Below are the code and all the weights of a small trained network. Each question names an input and a class and asks about switching units off, where a switched-off unit gives its printed mean instead of its output.

import numpy as np


def w(rows, s, z=0):
    codes = np.array(rows[::2]) - 128.0
    scale = np.full(codes.shape[1], s)
    scale[-1] = z or s
    return codes * scale


def norm(h):
    return h / np.sqrt((h * h).mean(-1, keepdims=True) + 1e-5)


def f(y):
    return np.maximum(y, 0)


def log_softmax(a):
    a = a - a.max(-1, keepdims=True)
    return a - np.log(np.exp(a).sum(-1, keepdims=True))


def net(x, mask):
    res = np.array(x, float).reshape(1, 6) / 4 @ E
    u = 0
    for l in range(3):
        y = f(norm(res) @ A[l][:, :-1].T + A[l][:, -1])
        res = res + np.where(mask[u : u + 12], y, B[l][:, -1]) @ B[l][:, :-1]
        u += 12
    return log_softmax(norm(res)[-1] @ U[:, :-1].T + U[:, -1])


A, B = {}, {}
E = w([
[77,151,113,121,20,136],'x0',
[144,191,130,72,132,100],'x1',
[181,95,172,49,98,190],'x2',
[122,175,65,131,168,220],'x3',
[128,129,126,130,128,127],'x4',
[1,119,190,97,159,152],'x5',
],0.0074)
A[0] = w([
[198,104,190,76,105,200,79],'L0N1',
[170,126,128,166,85,102,137],'L0N2',
[155,109,54,105,114,134,106],'L0N3',
[181,119,96,123,113,123,46],'L0N4',
[97,165,111,181,90,101,175],'L0N5',
[147,41,95,188,102,175,104],'L0N6',
[83,145,101,123,51,145,2],'L0N7',
[105,12,125,204,97,193,127],'L0N8',
[148,123,173,119,54,175,150],'L0N9',
[156,218,124,47,126,85,78],'L0N10',
[101,136,52,109,130,191,11],'L0N11',
[141,100,152,124,104,73,82],'L0N12',
],0.012,0.0078)
B[0] = w([
[108,153,58,124,168,79,237],'L0N1',
[80,105,149,191,107,161,207],'L0N2',
[162,100,145,162,63,181,180],'L0N3',
[203,126,139,191,76,156,153],'L0N4',
[115,119,42,75,93,128,254],'L0N5',
[161,226,167,105,124,80,202],'L0N6',
[75,114,106,43,26,156,159],'L0N7',
[135,251,154,69,132,62,244],'L0N8',
[115,118,23,93,108,101,238],'L0N9',
[129,254,190,136,101,67,196],'L0N10',
[94,156,116,196,132,249,159],'L0N11',
[104,58,151,163,87,219,175],'L0N12',
],0.0083,0.0055)
A[1] = w([
[140,147,88,65,71,126,222],'L1N1',
[98,106,118,80,148,135,15],'L1N2',
[190,106,176,154,238,108,98],'L1N3',
[150,37,192,113,75,6,156],'L1N4',
[82,127,116,138,140,126,69],'L1N5',
[112,91,59,82,119,66,240],'L1N6',
[77,98,154,115,139,165,41],'L1N7',
[64,178,146,123,133,134,88],'L1N8',
[162,121,118,188,120,161,96],'L1N9',
[148,166,120,138,174,185,3],'L1N10',
[149,171,125,163,142,171,115],'L1N11',
[139,128,35,132,138,119,72],'L1N12',
],0.014,0.0019)
B[1] = w([
[120,133,135,100,200,147,254],'L1N1',
[179,100,183,125,140,131,155],'L1N2',
[82,101,32,38,52,86,176],'L1N3',
[74,214,123,152,154,254,210],'L1N4',
[183,61,125,162,142,116,158],'L1N5',
[152,104,103,166,194,146,227],'L1N6',
[178,82,218,103,95,113,148],'L1N7',
[134,91,208,154,115,74,209],'L1N8',
[160,85,217,97,78,132,154],'L1N9',
[61,175,115,157,133,223,160],'L1N10',
[27,136,157,150,100,132,168],'L1N11',
[159,96,150,146,179,150,195],'L1N12',
],0.0095,0.0098)
A[2] = w([
[92,117,83,249,137,66,40],'L2N1',
[213,141,87,190,49,147,90],'L2N2',
[129,106,116,137,210,126,200],'L2N3',
[93,117,89,127,95,150,71],'L2N4',
[93,93,166,57,131,123,141],'L2N5',
[151,177,161,147,202,115,169],'L2N6',
[99,155,78,82,134,115,145],'L2N7',
[89,126,101,97,95,159,184],'L2N8',
[103,96,95,93,125,120,11],'L2N9',
[83,107,56,81,69,109,28],'L2N10',
[154,175,89,129,99,139,148],'L2N11',
[115,195,145,122,127,70,1],'L2N12',
],0.013,0.0031)
B[2] = w([
[218,192,88,40,196,155,189],'L2N1',
[122,74,195,136,213,77,199],'L2N2',
[228,139,94,126,82,157,244],'L2N3',
[88,102,188,84,92,136,175],'L2N4',
[220,102,153,196,206,42,221],'L2N5',
[161,149,148,146,2,149,254],'L2N6',
[119,79,54,138,59,112,244],'L2N7',
[74,90,48,186,129,118,235],'L2N8',
[117,43,96,79,70,161,153],'L2N9',
[130,21,78,5,145,69,187],'L2N10',
[80,79,229,111,194,33,209],'L2N11',
[87,151,155,103,18,86,191],'L2N12',
],0.0081,0.006)
U = w([
[81,37,69,75,171,76,117],'0',
[176,88,250,151,204,95,114],'1',
[51,168,119,149,169,238,117],'2',
[121,215,147,86,98,66,113],'3',
[223,167,62,109,196,137,116],'4',
[148,104,132,135,112,140,248],'5',
[165,76,135,163,50,151,41],'6',
],0.016,0.015)

Each question gives the input, the list of numbers given to net, and the class t.
The units are the neurons (one row each of A and B). Each row of codes is followed by its name. A weight is (code - 128) times the scale printed after its matrix; where a second scale follows, it is the last column's (A, B and U).
mask holds one flag per neuron, layer by layer. A switched-off neuron (its flag False) gives its mean, the last column of its row in B, instead of its output. The means were averaged over made-up inputs and are rounded, as every weight is.
A unit's drop is (log p(t) with every unit on - log p(t) with that unit switched off) / (log p(t) with every unit on - log p(t) with every unit switched off).
The circuit of an input: a set's keep is (log p(t) with only the set's units on - log p(t) with every unit switched off) / (log p(t) with every unit on - log p(t) with every unit switched off). Starting from the 12 units with the biggest drops (on a tie, the unit counted first), units are removed one at a time, each time the one whose removal leaves the highest keep (on an exact tie, the one counted first), for as long as the keep stays at least 0.8.
circuit, biggest first: the units of the circuit, biggest drop first
k most important neurons: the k neurons with the biggest drops, biggest first
top k neurons in layer l: the k neurons of layer l with the biggest drops, biggest first
input [4,8,6,-8,-7,-7], class 2: circuit, biggest first -> (L1N4; L0N8; L0N2; L1N1)
input [4,-7,-8,-5,6,-6], class 4: circuit, biggest first -> (L2N1)
input [-8,-5,-2,7,5,6], class 0: 3 most important neurons -> (L1N3; L1N4; L0N5)
input [-3,-2,8,-6,0,4], class 4: 3 most important neurons -> (L0N1; L0N9; L2N3)
input [2,8,-1,7,3,-6], class 3: top 2 neurons in layer 0 -> (L0N10; L0N12)
input [-6,-8,-8,-3,-1,3], class 3: 2 most important neurons -> (L0N8; L0N9)
input [-5,-6,-8,-4,1,8], class 1: 3 most important neurons -> (L1N8; L0N9; L0N1)
input [-6,5,6,-1,0,3], class 0: top 4 neurons in layer 1 -> (L1N3; L1N12; L1N4; L1N1)
input [-8,7,0,-1,-2,-1], class 0: circuit, biggest first -> (L1N3; L0N8)
input [-7,-2,-6,5,-7,8], class 1: circuit, biggest first -> (L1N7; L1N8)
input [8,3,8,4,0,5], class 0: 2 most important neurons -> (L0N7; L0N9)
input [-4,1,2,-3,4,3], class 0: 2 most important neurons -> (L1N3; L0N5)
input [-8,6,-7,-8,-1,6], class 0: 2 most important neurons -> (L1N3; L0N9)
input [-8,-5,5,-8,-6,5], class 0: circuit, biggest first -> (L1N3)
input [-1,6,6,1,0,-7], class 1: 2 most important neurons -> (L0N4; L0N8)
input [-1,8,8,1,8,-2], class 3: 2 most important neurons -> (L0N10; L0N5)
input [8,8,-3,6,-2,6], class 0: top 3 neurons in layer 0 -> (L0N7; L0N5; L0N8)
input [5,-8,5,-1,-5,-4], class 3: top 2 neurons in layer 0 -> (L0N8; L0N6)
input [6,6,4,-7,1,6], class 2: circuit, biggest first -> (L1N4; L0N8)
input [-2,-3,-1,0,2,4], class 1: circuit, biggest first -> (L1N8)
input [5,-7,-5,-5,-6,-2], class 3: 3 most important neurons -> (L0N8; L0N6; L1N3)
input [5,-8,-8,-1,5,-4], class 3: 2 most important neurons -> (L0N8; L0N6)
